Each row of numbers belongs to one of the objects below and depends on some of the facts about them. Some rows are named. Which object is each other row?

Named rows:
muli: -11,-8,17,3,1,-8,11,0,-1,-18,0,5,-6,-3,3,-3,9,16,-8,1,1,-1,14,-8,-10,-2,10,-14,5,-3,5,-4,-11,8,5,9,-1,-5,-10,-9,0,-14,-6,3,18,11,12,-5,9,-5,7,-10,-4
lamim: 8,5,23,-4,3,-9,16,8,-9,-35,5,3,-8,-10,6,-5,5,8,-20,7,4,-4,6,-11,-22,3,8,-19,4,1,19,1,-37,14,3,21,8,-6,-4,-11,8,-15,16,-11,21,16,8,7,1,-18,3,-1,-7
lukos: -6,17,3,-4,9,-1,3,-12,-9,19,-4,-5,6,5,-20,-6,-7,-3,5,7,-6,14,-9,-1,20,-1,-24,17,-18,-1,24,9,13,10,2,5,2,-7,-12,-1,-10,9,-9,-8,11,-16,6,-3,4,11,9,-7,11
dito: -6,17,3,-5,10,-2,3,-12,-9,19,-4,-5,6,4,-21,-7,-7,-3,6,7,-7,15,-9,-1,21,-2,-25,18,-20,-2,25,9,13,11,1,6,2,-7,-13,-2,-9,9,-10,-8,11,-17,6,-3,5,11,9,-7,12
samor: -3,18,0,-3,7,-3,4,-11,-9,13,-2,-3,4,1,-16,-4,-6,-4,4,8,-4,12,-7,1,17,0,-19,13,-16,-2,24,8,11,7,1,6,-1,-8,-11,-2,-9,9,-8,-5,9,-15,1,-3,3,9,6,-6,9
tidis: -18,11,2,13,-7,6,-3,-17,-1,8,-3,-4,3,19,-10,10,-5,7,-3,15,4,0,-1,5,-1,10,-10,6,9,2,2,-4,5,1,7,8,4,-4,10,4,-19,0,2,0,-7,2,10,2,-13,9,-2,1,5
truvil: -25,-12,23,9,-2,-2,7,-7,4,-13,-3,1,-3,13,1,-1,9,23,-9,6,2,-4,14,-8,-16,1,6,-12,13,-1,-5,-9,-12,9,11,10,8,-4,-3,-6,-6,-19,-3,1,14,17,24,-1,2,0,7,-8,-2
grozar: -10,-7,19,-3,7,-10,12,0,-2,-12,-1,3,-4,-5,-2,-9,8,13,-4,-1,-4,4,10,-10,-2,-6,3,-9,-5,-4,13,0,-8,12,5,8,0,-6,-18,-11,3,-12,-10,-1,25,4,14,-6,14,-2,12,-13,-1
peplam: -10,-6,19,-4,9,-11,13,0,-3,-11,-1,2,-3,-5,-3,-12,8,13,-3,-2,-5,5,9,-12,-1,-8,1,-8,-7,-4,15,1,-7,13,5,8,2,-6,-20,-11,3,-11,-11,-2,26,3,14,-6,16,-2,13,-14,1
toduk: 6,18,0,6,-2,3,8,-2,-6,-4,0,4,-2,0,-5,16,-3,-8,-12,9,0,6,-9,4,4,10,-6,0,-2,5,23,2,-5,0,1,14,-11,-8,3,-1,-11,5,9,-3,-3,-1,2,3,-13,0,-2,7,0
kosin: 17,12,25,-7,4,-9,18,12,-14,-43,7,2,-9,-12,7,-7,2,3,-27,11,6,-7,3,-12,-29,6,7,-22,4,2,25,3,-50,18,2,27,14,-7,0,-11,13,-17,28,-18,23,18,5,14,-4,-25,0,4,-9
nagrer: -2,11,-2,9,-3,3,5,-6,-2,4,-2,6,-1,2,-7,17,-1,-4,-6,6,-2,8,-6,5,9,8,-4,1,-2,4,17,1,6,-2,3,9,-15,-7,0,0,-14,6,-1,3,-4,-3,4,-2,-9,5,0,2,2
klarofis: 1,2,2,12,-2,10,12,1,5,6,-6,14,-5,3,-5,35,5,-13,-15,-2,-10,17,-16,5,16,8,-2,0,-8,13,27,0,8,-6,6,13,-33,-8,-4,-3,-19,3,-1,7,-9,1,15,-5,-13,7,3,9,-2
rekam: -12,-8,18,2,4,-9,11,-1,-2,-15,-1,3,-4,-2,1,-6,9,16,-6,1,-1,1,12,-9,-7,-3,6,-11,1,-3,7,-3,-10,10,5,8,1,-5,-13,-9,1,-14,-8,0,21,9,14,-5,11,-3,9,-12,-1
rudrim: -9,12,-15,18,-22,7,-1,-4,-5,5,18,8,12,-20,-2,1,-5,-12,6,18,6,6,1,8,-15,1,6,16,-12,-7,-9,0,14,4,-22,12,-26,-21,14,-10,-12,11,-8,29,7,5,-20,4,0,-3,-4,7,-11
breza: -25,9,5,16,-8,9,-5,-20,2,11,-4,-5,4,27,-11,11,-5,10,-3,17,5,-1,-1,5,-4,12,-12,8,13,3,-3,-6,4,1,10,9,8,-3,14,5,-23,-3,4,-1,-10,6,17,4,-17,12,-1,2,6
rebrar: 1,-16,25,15,15,0,14,4,-11,-19,7,27,-17,-14,4,-5,10,45,-10,-9,-6,0,24,2,13,12,18,-19,18,-5,-6,-10,-5,7,-3,-22,-5,5,-6,8,3,0,-21,-9,13,4,9,-14,17,-23,9,-7,3

Facts:
badin Σ:863 β:dregam
bedrukin Σ:863 β:griri
bimam Σ:749 β:grenu
bizir Σ:749 β:menumek
bonul Σ:863 β:klosko
bralus Σ:863
brasi Σ:863 β:fedruk
brepugo Σ:863 β:naper
breza Σ:863 β:sedul
broki Σ:863 β:nobe
brova Σ:749 β:groklo
daflor Σ:749 β:tobek
damoda Σ:863 β:stekavum
dedek Σ:863 β:breza
didres Σ:863 β:miru
ditisak Σ:749 β:zanoze
dito Σ:863 β:setratis
drafa Σ:749 β:puzoto
dregam Σ:749 β:feplos
dripli Σ:749 β:saplin
drufom Σ:863 β:gridom
drupupir Σ:863 β:grople
dudom Σ:749 β:siflo
dugror Σ:863 β:klomos
duzedem Σ:863 β:toduk
fedruk Σ:863 β:plekim
fefur Σ:863 β:brova
feple Σ:749
feplos Σ:749 β:zostim
figek Σ:863 β:vafluzus
flebrazar Σ:863 β:traval
flegrar Σ:863
flesitem Σ:749 β:bonul
floflogol Σ:749
flogik Σ:863 β:trodir
fludrin Σ:863 β:guklel
fopoko Σ:749 β:rekam
futi Σ:863 β:patra
futumos Σ:749 β:muno
gebren Σ:863 β:valel
gikise Σ:749 β:drupupir
gilam Σ:863 β:lukos
gofla Σ:863
gradros Σ:863 β:tutrin
grebrul Σ:863 β:truvil
gregrun Σ:749 β:skaplar
grenu Σ:863 β:tobom
greza Σ:863 β:padros
gridom Σ:863 β:stiguka
grikudran Σ:863 β:klimer
grirabral Σ:749 β:lapa
griri Σ:749 β:muge
grodel Σ:749 β:vemum
groklo Σ:863 β:stovan
grople Σ:749 β:drafa
grozar Σ:749 β:dudom
guflil Σ:863 β:nilo
gugo Σ:863 β:flesitem
gukek Σ:749 β:sofar
guklel Σ:749 β:rarok
kada Σ:863 β:nuklam
kedek Σ:863 β:pever
kidrenor Σ:863 β:skogal
kifloru Σ:863 β:pepir
kiplis Σ:863 β:kifloru
kiru Σ:863 β:grebrul
kivas Σ:749 β:vepotri
klarofis Σ:863
klebrum Σ:749
klilutin Σ:863 β:zegrun
klimer Σ:749 β:tidis
klomos Σ:749 β:kuflir
klosko Σ:863 β:plodu
kosin Σ:749 β:dripli
kudrotri Σ:863 β:skani
kuflir Σ:749 β:zedural
lamim Σ:749 β:duzedem
lapa Σ:863 β:skilem
lekle Σ:863 β:trival
losen Σ:863
lukos Σ:863 β:dito
maboson Σ:863 β:floflogol
mabrir Σ:863 β:ruske
mamar Σ:749
mani Σ:863 β:raflim
menumek Σ:863 β:pibrin
meso Σ:863 β:sidor
miru Σ:863 β:gofla
muge Σ:863 β:sagezu
muli Σ:749 β:grirabral
muno Σ:863 β:plusta
mupos Σ:863 β:tribrek
nagrer Σ:863 β:klarofis
naper Σ:863 β:plolo
nasan Σ:863 β:kudrotri
niflifli Σ:863 β:muli
nilo Σ:749 β:rera
nobe Σ:863 β:kedek
nodrustek Σ:863 β:peplam
nolol Σ:863 β:vugraflun
nuklam Σ:863 β:stofles
padros Σ:863
panafak Σ:749 β:gukek
patra Σ:863 β:brepugo
peklos Σ:749 β:tatrul
pepir Σ:749
peplam Σ:749 β:grozar
pever Σ:863 β:sikler
pibrin Σ:863 β:broki
plekim Σ:749 β:kosin
plekles Σ:863 β:damoda
plodu Σ:749 β:didres
plolo Σ:863 β:stiban
pludavi Σ:863 β:stesi
pludrasto Σ:863 β:futi
plusta Σ:863 β:figek
puzoto Σ:863 β:skasuk
raflim Σ:863 β:tisem
raplom Σ:863 β:badin
rarok Σ:863
rebrar Σ:749 β:mabrir
rekam Σ:749 β:triklo
rera Σ:863 β:mani
rudrim Σ:863 β:nasan
rudro Σ:863 β:gugo
runil Σ:863 β:brasi
ruril Σ:863 β:fludrin
ruske Σ:749 β:tuflikli
sagezu Σ:863 β:tigi
samor Σ:863 β:nodrustek
saplin Σ:749 β:stezun
savun Σ:749 β:mupos
sedul Σ:749 β:dugror
segrel Σ:863
sepe Σ:749
setratis Σ:863 β:guflil
setrol Σ:863 β:vaskos
sidor Σ:863 β:bedrukin
siflo Σ:863 β:losen
sikler Σ:863 β:siso
siru Σ:749 β:futumos
siso Σ:863 β:plekles
skani Σ:863 β:kidrenor
skaplar Σ:863 β:tatres
skasuk Σ:749 β:zotum
skilem Σ:863 β:bralus
skogal Σ:863 β:gradros
skoplezel Σ:863 β:stabriga
sofar Σ:863 β:grodel
stabriga Σ:863 β:meso
stekavum Σ:749 β:rebrar
stesi Σ:749
stezun Σ:863 β:lamim
stiban Σ:863 β:rudrim
stiguka Σ:749
stofles Σ:863
stovan Σ:863 β:gilam
tadu Σ:863
tagrudis Σ:863 β:vetri
tatres Σ:749 β:greza
tatrul Σ:863 β:gregrun
tidis Σ:863 β:dedek
tigi Σ:749 β:feple
tisem Σ:749 β:zubroro
tobek Σ:749 β:segrel
tobom Σ:863 β:runil
toduk Σ:863 β:flegrar
traval Σ:863 β:sepe
tribrek Σ:863 β:gebren
triklo Σ:863 β:trubam
trival Σ:863 β:mamar
trodir Σ:863 β:kada
trubam Σ:863 β:fefur
truvil Σ:749 β:panafak
tuflikli Σ:749 β:peklos
tutrin Σ:863 β:ruril
vafluzus Σ:863 β:daflor
valel Σ:749 β:lekle
vaskos Σ:863 β:pludrasto
vemum Σ:749 β:flogik
vepotri Σ:863 β:pludavi
vetri Σ:863 β:flebrazar
vugraflun Σ:749 β:nagrer
zanoze Σ:749 β:kiplis
zedural Σ:749 β:zegrisin
zegrisin Σ:863 β:maboson
zegro Σ:863 β:kivas
zegrun Σ:863
zostim Σ:863 β:rudro
zotum Σ:863 β:bizir
zubroro Σ:863 β:samor

Name these rows:
No name comes twice in this set of rows, the named rows included.
2,8,3,16,7,6,1,-9,-14,7,3,15,-8,1,-7,8,-4,18,-8,7,0,4,1,11,16,15,-1,6,9,1,4,-4,11,3,-8,-9,-8,-1,8,12,-12,15,-11,-9,-1,-3,-4,-5,0,-8,0,3,7 : skaplar
-7,14,-8,11,-11,2,0,-9,-6,4,7,3,4,-5,-5,5,-5,-5,1,14,4,4,0,6,-3,5,-1,8,-3,-3,3,0,9,2,-7,9,-12,-12,7,-3,-12,8,-4,11,1,-1,-9,1,-5,1,-3,2,-2 : pludrasto
-3,18,-1,-2,5,-3,3,-11,-8,12,-2,-3,4,1,-15,-3,-6,-4,4,7,-3,11,-6,1,16,1,-17,12,-13,-2,22,7,11,6,1,7,-2,-8,-9,-1,-9,9,-7,-4,7,-14,1,-2,1,8,5,-5,9 : nodrustek
-6,16,-1,4,0,-1,2,-12,-7,9,-1,-2,2,6,-12,3,-5,0,0,10,1,6,-3,3,9,5,-12,8,-4,-1,15,3,8,3,1,7,-2,-7,-2,1,-12,7,-4,-2,2,-7,1,-1,-4,7,1,-3,6 : triklo
-11,-14,16,7,-2,-3,15,5,3,-17,2,11,-5,-9,5,4,12,9,-10,-2,-4,5,9,-7,-10,-3,14,-13,-1,0,6,-5,-8,7,2,12,-15,-9,-10,-13,-1,-14,-8,11,19,14,14,-5,9,-5,8,-5,-9 : guklel
-8,-11,0,-7,7,-42,0,-17,-8,-16,-19,-4,-32,13,18,17,15,8,-24,5,18,-13,10,-4,-13,-11,30,-22,19,-1,20,-5,14,-5,6,18,-13,-7,-19,-8,3,-11,-23,2,28,22,-18,-16,20,-1,-5,-32,-2 : flesitem
-20,-11,21,7,-1,-5,9,-5,2,-15,-1,2,-4,6,2,-2,9,20,-8,4,1,-3,14,-8,-14,0,8,-12,10,-1,-1,-7,-12,8,9,10,5,-4,-6,-8,-4,-18,-4,2,16,15,20,-2,5,-2,7,-9,-3 : klimer
-15,-7,22,-4,10,-9,11,-3,-3,-7,-3,0,-2,0,-5,-13,7,15,-3,0,-5,6,8,-12,-1,-8,-3,-5,-7,-4,13,1,-7,15,6,8,5,-6,-19,-10,2,-13,-11,-4,27,3,19,-5,16,0,14,-14,2 : brova
-4,-17,26,13,14,-1,10,1,-11,-14,4,21,-16,-5,3,-4,9,38,-14,-3,-3,0,17,-1,3,8,15,-12,14,-2,-5,-10,-5,12,-6,-12,-4,1,-3,4,1,-4,-18,-10,20,12,9,-11,17,-21,9,-7,1 : gregrun
-11,-5,21,-9,14,-11,13,-1,-4,-5,-3,0,-1,-6,-7,-17,7,11,0,-3,-8,10,6,-14,5,-11,-6,-2,-16,-5,19,5,-5,17,5,7,4,-7,-26,-12,4,-11,-14,-5,32,-2,17,-7,21,0,17,-16,3 : tisem
4,5,6,19,10,8,0,-8,-17,8,5,20,-11,0,-7,8,-4,26,-10,6,-1,5,4,14,21,19,0,6,12,0,0,-5,12,4,-10,-17,-8,1,10,17,-11,18,-15,-13,-1,-3,-6,-8,3,-14,1,4,9 : tatrul
-9,-23,23,10,3,3,21,10,10,-15,-7,17,-10,0,5,24,19,4,-21,-11,-12,12,-2,-8,0,0,13,-17,-3,10,18,-6,-9,2,11,15,-27,-7,-15,-13,-7,-18,-6,8,11,18,32,-8,2,-1,13,-1,-10 : floflogol
3,4,2,11,-1,10,13,2,3,4,-5,14,-5,2,-5,34,4,-14,-17,-1,-10,16,-17,5,15,9,-2,-2,-8,13,28,0,4,-5,6,14,-32,-8,-3,-4,-18,3,2,5,-8,2,15,-3,-14,5,3,10,-3 : flegrar
8,14,-2,14,2,5,8,-3,-9,-6,7,17,-5,-13,-6,6,-2,22,4,-1,-3,3,15,12,29,19,2,-10,13,-4,6,-3,7,-9,2,-19,-10,3,-1,14,-9,16,-9,-2,-15,-19,-2,-10,-6,-5,-2,-1,10 : plekles

Now the same objects, written a new way:
Named rows:
dregam: -8,16,-4,-4,15,-12,1,22,12,28,-3,-14
grozar: -3,13,-17,1,1,-6,-7,5,2,29,9,-21
fopoko: -2,11,-8,4,4,-3,-6,6,10,28,6,-20
dudom: -3,12,-14,1,0,-5,-6,5,5,28,8,-20
klimer: -1,7,0,8,6,-10,-13,4,10,22,-3,-29
grodel: -18,13,23,14,16,8,12,3,11,16,42,-27
niflifli: 0,-1,2,-1,1,1,1,-5,-6,-15,-4,10
nuklam: -5,-5,14,2,2,5,10,-4,-7,-17,11,7
maboson: 2,-11,11,1,-1,-7,-3,-6,-7,-19,-11,0
rera: -5,2,-20,-11,-9,-7,-2,-10,-31,-8,5,6
toduk: -4,-9,-2,4,-4,1,-7,0,0,-14,-1,15
sofar: -16,2,31,8,12,10,18,-8,-8,-26,32,2
zegrisin: 1,-9,13,4,2,-12,-9,-10,-8,-24,-17,-6
kudrotri: 12,21,16,-10,-22,10,-2,-9,8,-17,-8,14
grenu: -6,-3,-3,5,0,1,-9,-2,-1,-17,-2,14
traval: 1,-5,3,-2,-2,1,3,-3,-6,-13,-3,9
kada: -9,0,19,4,7,7,11,-7,-7,-21,18,6

Rows to name:
No name comes twice in this set of rows, the named rows included.
1,-1,11,12,7,-23,-22,-1,9,13,-16,-43 : kuflir
-4,13,-20,-1,-1,-7,-8,4,-1,30,9,-21 : peplam
-11,13,10,11,11,2,3,5,11,20,26,-24 : truvil
-1,11,-9,6,4,0,-4,8,12,25,5,-21 : gikise
8,-35,13,-11,-20,-1,20,12,-3,-2,0,11 : gofla
1,1,8,11,7,-20,-19,0,10,15,-13,-40 : zedural
-5,14,-29,-6,-6,-11,-8,1,-13,33,14,-23 : nilo
2,-13,20,6,5,-20,-15,-12,-10,-28,-24,-14 : breza
-16,-10,-13,17,-5,1,-29,3,9,-20,2,25 : fedruk
-4,0,-7,-6,-3,-5,-1,-8,-19,-13,1,7 : fefur
-17,3,-22,23,-2,-3,-36,14,28,22,11,-5 : saplin
-3,10,-9,6,3,-2,-9,8,14,26,6,-18 : bimam
-1,7,-1,1,12,-2,-10,-4,14,40,5,-14 : tatres

